Each row is followed by its class.
-2, 19, -13, -16, 10, -23, -2, -57, -11, -9, 28, 6, -13, 29, 28, 12, 21, 58, 10, 2, 64, 79, 47, -29, 39, 32, -23, 73, -45, 5, 48, -12  <196>
1, -24, 3, -59, 48, -24, 13, -5, -21, 20, 64, -21, 32, -12, -19, -21, -4, 59, 24, -3, 33, 18, 39, 12, 55, -27, 25, 15, 4, 11, 64, 34  <141>
-22, 0, -24, 45, -20, -3, -9, 23, -31, 27, 22, -17, 39, -90, -7, -2, 44, 35, 51, -45, -1, -14, -18, 39, 10, 13, -9, -7, 12, -30, -6, 61  <101>
-90, -8, 9, 62, 13, -56, 29, 11, -49, 53, 18, -47, 36, -101, 28, 28, 20, 68, 39, -47, 13, -20, 40, 51, 7, -9, -7, -29, -41, -44, -27, 79  <141>
-24, -9, -23, 11, 1, 4, -10, -39, -42, 11, 32, -37, 18, -96, 7, -9, 24, 50, 48, -31, 56, 30, 21, 45, 18, 6, -10, 29, -15, 2, 88, 87  <198>
4, 4, -9, 20, -31, -32, -24, 24, 26, -44, 10, 28, 11, -18, 13, -6, 22, -5, 17, 6, 14, 32, -53, 12, -15, 13, -48, 20, 17, -24, 9, -14  <110>
-3, 30, -39, 38, -34, -31, -38, 4, -9, 21, 17, 14, -5, -47, 19, 25, 22, 20, 8, 1, 17, 24, -27, 6, -17, 69, -99, 15, -36, -28, -7, 14  <198>
29, -15, -38, -32, -7, 43, -45, -7, -14, -53, 32, -21, 51, -77, -37, -39, 69, 42, 73, -17, 41, 53, -1, 25, 16, 6, -2, 46, 63, 32, 99, 59  <212>
-27, -14, -15, 54, -14, -19, -17, 15, -23, 25, 21, -23, 15, -94, 14, 8, 24, 37, 22, -21, 10, -23, 3, 18, 22, 21, -12, -11, -27, -38, -30, 47  <40>
20, -22, -24, -55, 15, 26, -19, 2, -26, -3, 57, -27, 35, -21, -49, -45, -12, 22, 38, 1, 35, 17, -2, 23, 53, -5, -5, 19, 53, 10, 112, 42  <198>
-17, -26, -6, 0, 4, -69, 31, 12, 5, -49, 10, 25, 40, -15, -8, 30, -39, 13, 2, -1, 28, 36, -39, 21, -22, -32, 8, 15, -17, -40, 44, -18  <212>
-1, -12, -22, -20, 13, -32, -5, -24, -23, 14, 41, -23, 6, -28, -19, 6, -5, 44, 26, -9, 50, 33, 35, 21, 30, -5, 15, 29, -22, -6, 81, 24  <151>
-21, -4, -22, -13, -9, 28, -21, -41, -23, 13, 37, -67, 20, -71, 18, -18, 41, 50, 48, -11, 31, 12, 40, 24, 41, 8, 26, 14, 19, 26, 38, 98  <115>
10, 9, 3, -10, -21, 0, -29, 42, 25, -14, 17, 21, 36, -36, 15, -16, 55, 9, 33, 25, -10, 35, -48, 12, -10, -12, -64, 10, 42, -25, 11, -7  <141>
-14, 7, -20, 33, -42, -25, 6, 22, -6, 29, 19, -44, 9, -48, -2, 28, 15, 29, 22, -18, -23, -8, -15, 18, 5, 38, -16, -14, -12, -23, -31, 22  <101>
1, -23, -13, -30, 31, 0, -29, -26, -42, -32, 20, 2, 37, -73, -18, -33, 35, 61, 66, -14, 74, 38, 14, 22, 33, -33, 42, 35, 26, -9, 110, 63  <13>
17, 4, -27, -5, -32, 9, -48, 31, -9, -27, 18, 58, 36, -54, -12, -21, 59, 17, 57, -13, 16, 53, -73, 24, -22, -19, -41, 36, 35, -41, 62, -10  <101>
-15, -21, -21, 6, 15, -47, -7, 19, -36, 35, 41, 10, 37, -23, -33, 11, -17, 45, 24, -6, 51, 3, 6, 18, 31, -21, 1, -7, 9, -60, 24, 14  <151>
-31, 10, 1, 0, 5, -22, 9, -45, -22, -2, 28, -49, 6, -26, 27, 2, 33, 53, 45, -13, 44, 44, 57, 6, 43, 22, 5, 46, -27, 23, 37, 46  <196>
-4, -14, -4, 2, -4, -50, 0, 11, 2, -32, 31, 38, 16, 2, 0, 10, -18, 8, -2, 11, 46, 38, -56, 6, -5, -23, -28, 22, -7, -50, 46, -19  <110>
67, 13, -27, -51, -4, -13, -17, -3, 28, -27, 47, -10, -2, 24, -31, -24, 1, 5, 1, 19, 1, 22, 32, 0, 26, 26, 0, 39, 18, 53, 44, -8  <145>
-19, -16, -14, 2, 7, -25, 19, -41, -30, 18, 34, -37, -11, -51, 4, 7, -24, 29, 9, -18, 29, 10, 31, 36, 18, 10, 6, 22, -60, 8, 81, 53  <198>
17, -36, -37, -36, 57, -64, 31, 9, 13, -67, 31, 102, 57, 57, -14, -5, -71, -19, -1, 5, 108, 58, -41, 7, 26, -55, 23, 37, 18, -54, 59, -62  <164>
6, -26, 18, -11, -11, -14, -17, 47, 4, -28, 28, 33, 36, -39, -10, -18, -14, 5, 14, 10, 10, 4, -60, 19, 5, -40, -6, -2, 19, -44, 33, -11  <40>
-33, -16, 11, -11, 30, -42, 38, -39, -24, 55, 40, -44, -7, -12, 21, 25, -7, 60, -1, -7, 22, 29, 55, 14, 35, -5, 11, 23, -62, 0, 29, 30  <141>
-7, -17, -19, -43, 36, -34, 1, -50, -37, 8, 43, 27, 1, -8, -10, 6, -32, 49, 8, -5, 92, 60, 11, -8, 14, -9, -4, 43, -41, -18, 104, -5  <198>
7, -15, -2, -14, -26, 34, -36, 76, 4, -30, 27, 26, 57, -65, -26, -49, 44, -15, 54, 2, -11, 7, -51, 33, -1, -24, -32, -18, 79, -23, 53, 8  <39>
-55, -37, -15, 34, 23, -53, 20, 8, -60, 49, 37, 20, 31, -72, -9, 22, -6, 58, 18, -41, 74, -1, 21, 19, 19, -16, 1, -23, -35, -61, 18, 34  <39>
-13, -1, 9, 27, -60, 27, -42, 24, 18, -28, 2, 23, 26, -56, 25, -20, 63, -9, 54, -7, 8, 30, -43, 26, -14, 10, -48, 18, 34, -19, 1, 4  <164>
44, 7, -21, -64, 26, -10, -5, -12, 14, -20, 42, 15, 0, 55, -36, -10, -33, 16, -5, 18, 43, 53, 21, -17, 31, 18, -2, 44, -2, -4, 90, -50  <151>
-7, 2, -25, 21, -26, -45, 7, 6, 14, -20, -1, 40, 3, -26, 21, 24, 8, 19, 11, -18, 6, 40, -39, 12, -27, 2, -12, 28, -36, -40, 19, -36  <101>
22, 22, -22, 14, -41, -26, -42, 43, 12, -2, 34, 6, 23, -19, -18, -5, 25, 17, 19, 2, -12, 7, -8, 15, 6, 38, -71, 17, 37, -21, -7, 2  <145>
6, 30, -15, -15, -1, -28, 0, -38, 13, -20, 13, -36, -29, 13, 4, 4, 4, 23, 13, -11, 35, 52, 48, 15, 13, 39, -2, 50, -50, 43, 57, 12  <151>
-50, -2, -3, 32, -38, -30, -7, -5, -4, -16, 1, -7, 14, -69, 42, 13, 18, 18, 30, -2, 18, 11, -21, 35, -24, -20, -6, -5, -19, -31, 5, 38  <115>
-40, -28, 2, 22, -11, -26, 22, -47, -22, 5, 25, -68, 24, -88, 10, 21, 28, 71, 43, -42, 38, 35, 45, 38, 17, 15, 30, 34, -30, 14, 40, 84  <212>
-13, 13, -18, 45, -60, -37, -23, 22, 11, -1, 19, -51, -9, -29, 6, 16, 36, 18, 21, 5, -6, 2, -14, 8, 2, 66, -57, -10, -2, -3, -55, 21  <110>
16, -19, -7, -2, -21, -51, -15, 44, 6, -24, 18, 60, 37, -16, -20, -5, -10, -7, 16, 13, 5, 12, -43, 34, -25, -44, -16, 2, 34, -38, 25, -38  <145>
-60, 11, -9, 60, -3, -60, 10, 9, -23, 57, 11, -38, 11, -77, 43, 42, 34, 50, 19, -23, -3, -8, 25, 25, -2, 32, -45, -20, -53, -32, -58, 45  <141>
34, -10, 1, -37, -1, 3, -2, -24, -11, 15, 65, -21, 21, 8, -4, -13, 13, 38, 21, 25, 20, 37, 34, 1, 71, 7, -1, 48, 17, 10, 49, 27  <196>
-53, -12, 0, 49, -31, -44, 15, 2, -13, -15, 0, 0, 12, -81, 25, 14, -2, 14, 24, -14, 16, -1, -34, 49, -34, -23, -10, -10, -46, -32, 27, 39  <198>
-22, -9, 9, -10, -5, -42, 26, -34, -5, 24, 36, -71, -12, -14, -3, 19, -21, 48, 12, -9, 20, 12, 60, 24, 35, 16, 39, 16, -51, 19, 41, 38  <151>
-3, 18, -22, 36, -44, 14, -47, 43, -16, -3, 20, -27, 33, -70, -23, -26, 62, 25, 55, -19, -13, -7, 9, 45, 3, 12, -44, 2, 59, -5, 1, 57  <145>
62, 16, -4, -79, 16, 23, -53, 5, 0, -61, 38, 16, 29, -6, -37, -50, 21, 32, 44, 22, 37, 64, -2, 1, 38, 4, -8, 55, 64, 8, 114, 20  <13>
10, 42, -28, 0, -4, 6, -29, -48, -8, -15, 16, -8, -3, -12, 39, 3, 55, 35, 37, -9, 38, 88, 49, -3, 23, 68, -58, 83, -17, 15, 48, 6  <196>
0, 11, -6, 37, -34, -69, 7, 0, 8, 7, -3, -12, -24, -2, 16, 55, -20, 14, -21, 30, -12, 11, -7, -2, -6, 60, -34, 1, -66, -45, -37, -22  <13>
-6, -27, -26, -58, 22, 21, -30, -27, -55, 17, 59, -35, 30, -44, -29, -32, 11, 44, 51, 3, 56, 14, 26, 18, 47, -38, 38, 9, 38, 9, 87, 69  <115>
37, 5, 5, -34, -46, -21, -23, 41, 39, -58, 26, 35, 31, 12, -18, 9, -1, 1, 2, 35, -29, 51, -68, 4, -27, 14, -49, 27, 20, -12, 33, -39  <212>
1, -5, -9, 0, -21, -8, -10, 40, -26, 10, 44, -16, 57, 0, -22, -2, 10, 32, 32, 18, 10, -7, -20, 10, 49, 15, -35, -19, 50, -20, -8, 26  <196>
27, 8, -11, -61, 27, -10, -22, -5, -7, 13, 45, 2, 5, 3, -3, -12, 23, 42, 14, 15, 13, 44, 20, -5, 23, 4, -26, 32, -5, 27, 54, 6  <141>
-52, -4, 1, 53, -24, -79, 30, -22, -1, -3, -6, 18, -17, -35, 44, 40, -31, 18, -14, -12, 26, 20, -25, 29, -32, -6, -28, 14, -93, -38, 20, 7  <198>
26, -16, -19, -52, 32, -35, 11, -15, -6, -15, 44, -12, 18, 12, -39, -16, -29, 24, 14, -7, 45, 21, 46, 12, 34, -11, 37, 29, 20, 25, 69, -5  <145>
13, -18, -35, -14, 17, 57, -62, -4, -43, -17, 12, -16, 32, -107, -16, -51, 58, 35, 74, -37, 57, 37, 4, 37, 29, -28, 0, 34, 63, 10, 100, 62  <40>
56, 26, -17, -55, 4, 39, -61, 0, 15, -75, 24, 12, 24, -19, -21, -59, 53, 23, 52, 15, 25, 62, -4, 1, 32, 34, -23, 65, 53, 16, 105, 23  <13>
-15, 3, 6, -32, 27, -16, -4, -19, -22, 24, 46, -20, 18, -24, 8, -10, 32, 60, 34, -11, 31, 43, 33, 14, 31, 0, -17, 33, -15, 13, 48, 42  <141>
17, 15, -28, 6, -41, -31, -21, 29, -3, 20, 34, -12, 10, -37, -10, 22, 22, 24, 21, -2, -17, 4, -37, 4, -3, 46, -38, -5, -11, -11, -20, 8  <101>
20, -12, -27, -66, 52, -34, 13, -29, -16, -12, 41, 35, -2, 44, -30, 0, -72, 30, -24, 8, 90, 46, 0, -29, 29, -19, -2, 35, -17, -19, 110, -36  <198>
11, 18, 5, -6, -33, 35, -52, 61, 23, -22, 13, 1, 50, -72, 11, -40, 88, -2, 64, 16, -36, 20, -44, 33, -15, -5, -69, 0, 78, -5, 9, 21  <141>
-33, -37, 22, 11, -7, -24, 13, 38, -10, 7, 27, -19, 55, -55, -24, -12, -9, 11, 42, -1, 16, -23, -23, 47, 17, -64, 35, -28, 41, -50, 30, 31  <151>
-30, 8, 45, 37, -49, 12, -23, 24, 8, -35, -18, -25, 25, -83, 19, -21, 61, 6, 61, 7, -23, 5, -35, 40, -18, -4, -9, 0, 28, -21, 2, 54  <13>
6, 2, -10, 6, -33, -24, -31, 18, 25, -54, 12, 42, 4, -14, 9, -7, 20, 6, 17, 5, 24, 55, -46, 3, -20, 13, -52, 36, 14, -38, 43, -43  <110>
8, -2, -11, -5, -19, 4, -42, 33, -10, -44, 14, 57, 57, -31, -1, -26, 46, 14, 58, 7, 43, 50, -49, 13, 7, -25, -56, 28, 66, -45, 59, -18  <196>
53, -5, -14, -78, 17, 2, -15, 18, 9, 11, 61, -15, 11, 26, -30, -23, 1, 22, 3, 37, -23, 19, 18, -3, 43, 9, -17, 13, 20, 31, 50, -10  <141>
5, -6, 32, -25, 0, 10, -13, -12, -18, -1, 32, -49, 21, -59, -12, -18, 22, 36, 42, 13, 10, 14, 20, 19, 37, -4, 28, 17, 25, -1, 58, 68  <13>
5, 29, -15, 9, 4, -105, 13, -9, 23, -4, -23, 71, -47, 35, 53, 68, -23, -5, -46, 27, 16, 66, -27, -11, -66, -3, -73, 26, -104, -25, -17, -90  <141>
6, -26, -4, 10, -2, -20, -23, 39, -5, -26, 18, 45, 42, -63, -3, -11, 2, 8, 26, 8, 30, 13, -54, 24, -2, -47, -5, 0, 25, -55, 15, -4  <40>
-56, -25, 3, 18, 5, -90, 38, -7, -8, -14, 2, 22, 0, 2, 26, 39, -51, -8, 5, -11, 55, 28, -16, 22, -14, -43, 15, 8, -59, -41, 10, -28  <164>
26, 1, -20, -12, -27, -46, -21, 38, 22, -54, 16, 56, 18, 12, -21, -11, -1, -17, 13, 22, 4, 26, -46, 20, -30, -26, -28, 19, 15, -15, 33, -51  <145>
0, -11, -13, -53, 49, -26, -5, -19, -29, 28, 46, 1, 19, -13, 0, 1, 3, 61, 17, -3, 50, 48, 24, -1, 35, -21, -15, 32, -5, -4, 76, 14  <141>
-51, -2, -6, 18, -27, -73, 13, -5, -24, 51, 41, -60, -12, -24, 24, 52, -40, 34, -15, 14, -16, -29, 16, 11, 16, 19, -5, -30, -69, -29, -34, 45  <115>
-18, -10, -14, 4, -3, -71, 12, 4, -14, 26, 33, 10, -8, 35, -2, 41, -47, 1, -11, 5, 37, 18, 1, -6, 17, 28, -28, 5, -51, -34, -26, -36  <164>
2, -25, 7, 6, -2, 0, -26, 50, -23, 18, 40, -16, 45, -66, -28, -27, 4, 18, 33, -11, 8, -33, -20, 28, 40, -9, -5, -23, 46, -26, -6, 47  <40>
30, -22, -25, -33, 5, 31, -39, 10, -18, 5, 39, -43, 40, -59, -46, -49, 37, 19, 69, -9, 27, 8, 25, 44, 49, -13, 19, 13, 79, 25, 82, 56  <151>
-39, 1, -37, 18, -6, -40, -21, -8, -38, 19, 37, -3, 27, -51, 19, 22, 5, 59, 20, -3, 44, 4, 3, 13, 13, -5, -9, -9, -18, -39, -6, 61  <115>
